[[139 139]
 [132 139]
 [136 149]
 [120 120]
 [129 127]]
->
[139 132]

[[124 124 125]
 [ 99 100 108]
 [120 120 122]
 [104 105 112]
 [133 132 131]]
->
[125 100 120]

[[111 131 128 116 127]
 [136 136 151 130 132]]
->
[127 130]

[[123 129 153 121 126]
 [124 117 120 124 117]]
->
[126 124]

[[129 119 150 117]
 [130 111 152 114]
 [129 117 145 116]
 [128 123 146 124]
 [129 119 152 118]]
->
[117 152 117 128]

[[138 139 119 146 132]
 [150 107 125 127 125]
 [146 133 124 125 152]
 [134 119 133 149 135]]
->
[132 127 124 119]

[[126 127 138 140 128]
 [120 122 128 143 122]
 [123 115 115 133 114]
 [118 114 125 153 113]
 [133 120 140 133 126]]
->
[128 143 115 114 133]
---
[[151 110 146]
 [102 104 125]
 [145 136  99]
 [151 107 154]
 [157 110 141]]
->
[[151 110]
 [102 104]
 [145 136]]

[[106 106 133 152]
 [156 156 129 110]
 [109 109 132 149]
 [155 155 129 111]]
->
[[106 106]
 [156 156]
 [109 109]]

[[157 104 110]
 [103 149 144]
 [114 139 136]]
->
[[157 104]
 [103 149]
 [114 139]]

[[136 142 137 141 132]
 [126 124 136 121 147]
 [125 125 113 128 100]
 [129 130 121 134 107]]
->
[[136 142]
 [126 124]
 [125 125]]

[[154 106]
 [104 150]
 [152 108]
 [ 99 154]]
->
[[154 106]
 [104 150]
 [152 108]]

[[146 147 109 111 150]
 [115 113 144 142 109]
 [119 117 140 138 113]]
->
[[146 147]
 [115 113]
 [119 117]]

[[101 152 140]
 [155 105 116]
 [102 150 139]
 [153 107 118]]
->
[[101 152]
 [155 105]
 [102 150]]

[[125 124 135 138 153]
 [141 109 110 120 114]
 [140 132 130 128 139]
 [130 130 115 110 106]
 [117 117 136 132 146]]
->
[[125 124]
 [141 109]
 [140 132]]
---
[[129 140 122 110 133 133 136]
 [131 153 101 102 132 148 133]
 [128 135 131 112 135 126 139]
 [128 136 130 112 135 127 139]]
->
[[136 129 140 122 110 133 133]
 [133 131 153 101 102 132 148]
 [139 128 135 131 112 135 126]
 [139 128 136 130 112 135 127]]

[[137 143 128 145 149 118 137 127 120 137 119 140 125 138 126 147]
 [141 114 156 129 128 136 119 132 116 113 136 121 130 123 138 141]]
->
[[147 137 143 128 145 149 118 137 127 120 137 119 140 125 138 126]
 [141 141 114 156 129 128 136 119 132 116 113 136 121 130 123 138]]

[[136 124 133 128 127]
 [126 131 126 127 128]
 [106 131 115 128 131]
 [125 129 125 128 128]
 [112 134 118 129 130]
 [107 132 113 128 132]
 [145 125 141 128 124]
 [152 124 143 126 123]
 [106 131 114 129 132]
 [138 125 138 127 125]
 [115 131 121 127 128]
 [113 130 118 126 132]]
->
[[127 136 124 133 128]
 [128 126 131 126 127]
 [131 106 131 115 128]
 [128 125 129 125 128]
 [130 112 134 118 129]
 [132 107 132 113 128]
 [124 145 125 141 128]
 [123 152 124 143 126]
 [132 106 131 114 129]
 [125 138 125 138 127]
 [128 115 131 121 127]
 [132 113 130 118 126]]

[[126 107 120 126 128 122 101 138 124]
 [128 128 128 129 126 136 132 121 127]]
->
[[124 126 107 120 126 128 122 101 138]
 [127 128 128 128 129 126 136 132 121]]

[[120 116 129 128 135 130 127 141 120 131]
 [123 104 131 129 138 131 128 143 115 136]
 [125 124 134 140 142 120 113 146 124 131]
 [128 129 121 131 127 128 125 128 128 126]
 [129 114 125 134 134 125 118 141 125 128]
 [132 126 130 123 131 125 120 124 135 128]
 [136 118 118 129 127 132 125 133 127 126]
 [136 125 120 131 126 133 128 128 128 128]]
->
[[131 120 116 129 128 135 130 127 141 120]
 [136 123 104 131 129 138 131 128 143 115]
 [131 125 124 134 140 142 120 113 146 124]
 [126 128 129 121 131 127 128 125 128 128]
 [128 129 114 125 134 134 125 118 141 125]
 [128 132 126 130 123 131 125 120 124 135]
 [126 136 118 118 129 127 132 125 133 127]
 [128 136 125 120 131 126 133 128 128 128]]

[[130 146]
 [128 124]
 [128 115]
 [121 128]
 [135 113]
 [131 142]
 [126 115]
 [150 128]]
->
[[146 130]
 [124 128]
 [115 128]
 [128 121]
 [113 135]
 [142 131]
 [115 126]
 [128 150]]

[[135 139 136 139 144]
 [121 142 108 114  99]
 [139 133 125 140 131]
 [138 130 141 144 138]]
->
[[144 135 139 136 139]
 [ 99 121 142 108 114]
 [131 139 133 125 140]
 [138 138 130 141 144]]
